Below is a small trained network, with its code and all its weights. Each question gives an input and a class and asks what happens when units are switched off, that is, made to give their printed mean instead of their output.

import numpy as np


def w(rows, s, z=0):
    codes = np.array(rows[::2]) - 128.0
    scale = np.full(codes.shape[1], s)
    scale[-1] = z or s
    return codes * scale


def norm(h):
    return h / np.sqrt((h * h).mean(-1, keepdims=True) + 1e-5)


def f(y):
    return y / 2 * (1 + np.tanh(0.7978845608 * (y + 0.044715 * y**3)))


def log_softmax(a):
    a = a - a.max(-1, keepdims=True)
    return a - np.log(np.exp(a).sum(-1, keepdims=True))


def net(x, mask):
    res = np.array(x, float).reshape(1, 4) / 4 @ E
    u = 0
    for l in range(4):
        y = f(norm(res) @ A[l][:, :-1].T + A[l][:, -1])
        res = res + np.where(mask[u : u + 3], y, B[l][:, -1]) @ B[l][:, :-1]
        u += 3
    return log_softmax(norm(res)[-1] @ U[:, :-1].T + U[:, -1])


A, B = {}, {}
E = w([
[201,121,178,160,3,91,218],'x0',
[155,42,76,162,85,165,58],'x1',
[133,135,127,131,131,129,124],'x2',
[184,92,43,115,186,142,251],'x3',
],0.0039)
A[0] = w([
[155,29,38,171,21,254,48,2],'0.n1',
[168,109,126,205,85,87,102,136],'0.n2',
[93,84,97,153,189,153,76,74],'0.n3',
],0.0043,0.0032)
B[0] = w([
[254,155,239,146,209,164,92,253],'0.n1',
[128,91,103,36,48,141,145,183],'0.n2',
[58,171,118,171,199,126,143,165],'0.n3',
],0.0088,0.0023)
A[1] = w([
[97,216,208,46,173,83,239,4],'1.n1',
[227,96,3,197,214,149,229,90],'1.n2',
[185,49,69,234,135,172,92,98],'1.n3',
],0.004,0.0033)
B[1] = w([
[150,105,250,109,186,71,112,165],'1.n1',
[94,127,128,66,94,160,104,250],'1.n2',
[148,76,131,71,168,125,103,149],'1.n3',
],0.012,0.0024)
A[2] = w([
[100,190,182,192,47,188,3,71],'2.n1',
[136,166,235,92,151,20,72,156],'2.n2',
[138,102,69,63,151,203,165,5],'2.n3',
],0.0052,0.0024)
B[2] = w([
[69,148,141,36,134,146,254,208],'2.n1',
[171,104,113,102,125,181,81,253],'2.n2',
[68,195,212,88,120,94,191,143],'2.n3',
],0.0097,0.004)
A[3] = w([
[1,124,27,226,219,118,77,24],'3.n1',
[176,194,170,159,223,130,92,253],'3.n2',
[202,113,136,170,5,81,139,100],'3.n3',
],0.0066,0.0032)
B[3] = w([
[101,201,104,245,99,46,170,183],'3.n1',
[228,34,120,199,81,114,123,253],'3.n2',
[48,163,69,254,226,67,83,198],'3.n3',
],0.0074,0.0049)
U = w([
[225,73,166,150,178,153,60,254],'0',
[84,170,62,244,132,85,118,35],'1',
[69,150,105,10,112,182,137,50],'2',
],0.013,0.0006)

Each question gives the input, the list of numbers given to net, and the class t.
The units are the neurons (one row each of A and B). Each row of codes is followed by its name. A weight is (code - 128) times the scale printed after its matrix; where a second scale follows, it is the last column's (A, B and U).
mask holds one flag per neuron, layer by layer. A switched-off neuron (its flag False) gives its mean, the last column of its row in B, instead of its output. The means were averaged over made-up inputs and are rounded, as every weight is.
A unit's drop is (log p(t) with every unit on - log p(t) with that unit switched off) / (log p(t) with every unit on - log p(t) with every unit switched off).
The circuit of an input: a set's keep is (log p(t) with only the set's units on - log p(t) with every unit switched off) / (log p(t) with every unit on - log p(t) with every unit switched off). Starting from all 12 units, units are removed one at a time, each time the one whose removal leaves the highest keep (on an exact tie, the one counted first), for as long as the keep stays at least 0.8.
circuit, biggest first: the units of the circuit, biggest drop first
unit that matters most: the unit with the biggest drop
k most important neurons: the k neurons with the biggest drops, biggest first
drop of u: that unit's drop, to one decimal
input [-3,0,1,-7], class 2: unit that matters most	2.n1
input [5,-4,-4,-5], class 1: 2 most important neurons	[0.n1 1.n2]
input [1,7,5,8], class 2: 2 most important neurons	[1.n2 2.n3]
input [-4,-5,3,8], class 2: 2 most important neurons	[1.n2 0.n1]
input [-7,-8,-4,-6], class 0: 3 most important neurons	[2.n2 3.n2 1.n2]
input [8,7,-1,-1], class 1: 3 most important neurons	[3.n3 1.n1 2.n2]
input [-4,-1,1,-5], class 2: 4 most important neurons	[2.n1 3.n3 3.n2 1.n3]
input [7,1,5,-5], class 1: 2 most important neurons	[3.n3 1.n2]
input [-5,-7,-5,5], class 0: 2 most important neurons	[1.n1 2.n1]
input [-7,6,-8,-4], class 1: 3 most important neurons	[0.n3 3.n1 1.n1]
input [-3,-6,2,-7], class 2: 3 most important neurons	[2.n1 0.n1 1.n3]
input [4,6,2,-7], class 2: 4 most important neurons	[2.n1 3.n2 1.n1 0.n2]
input [0,7,3,8], class 2: 2 most important neurons	[1.n2 2.n3]
input [-2,-3,-2,-5], class 2: circuit, biggest first	[2.n1]
input [-6,4,7,5], class 1: 2 most important neurons	[0.n3 2.n1]
input [0,7,-7,-8], class 2: 2 most important neurons	[2.n1 1.n1]
input [8,-1,-5,5], class 1: 2 most important neurons	[3.n3 2.n1]
input [0,2,-8,-8], class 2: drop of 2.n1	0.1
input [-5,-7,-8,4], class 0: drop of 1.n1	2.4
input [-6,3,5,2], class 1: unit that matters most	3.n1
input [3,-3,1,6], class 2: drop of 1.n2	0.5
input [2,-1,8,-8], class 2: drop of 2.n1	0.6
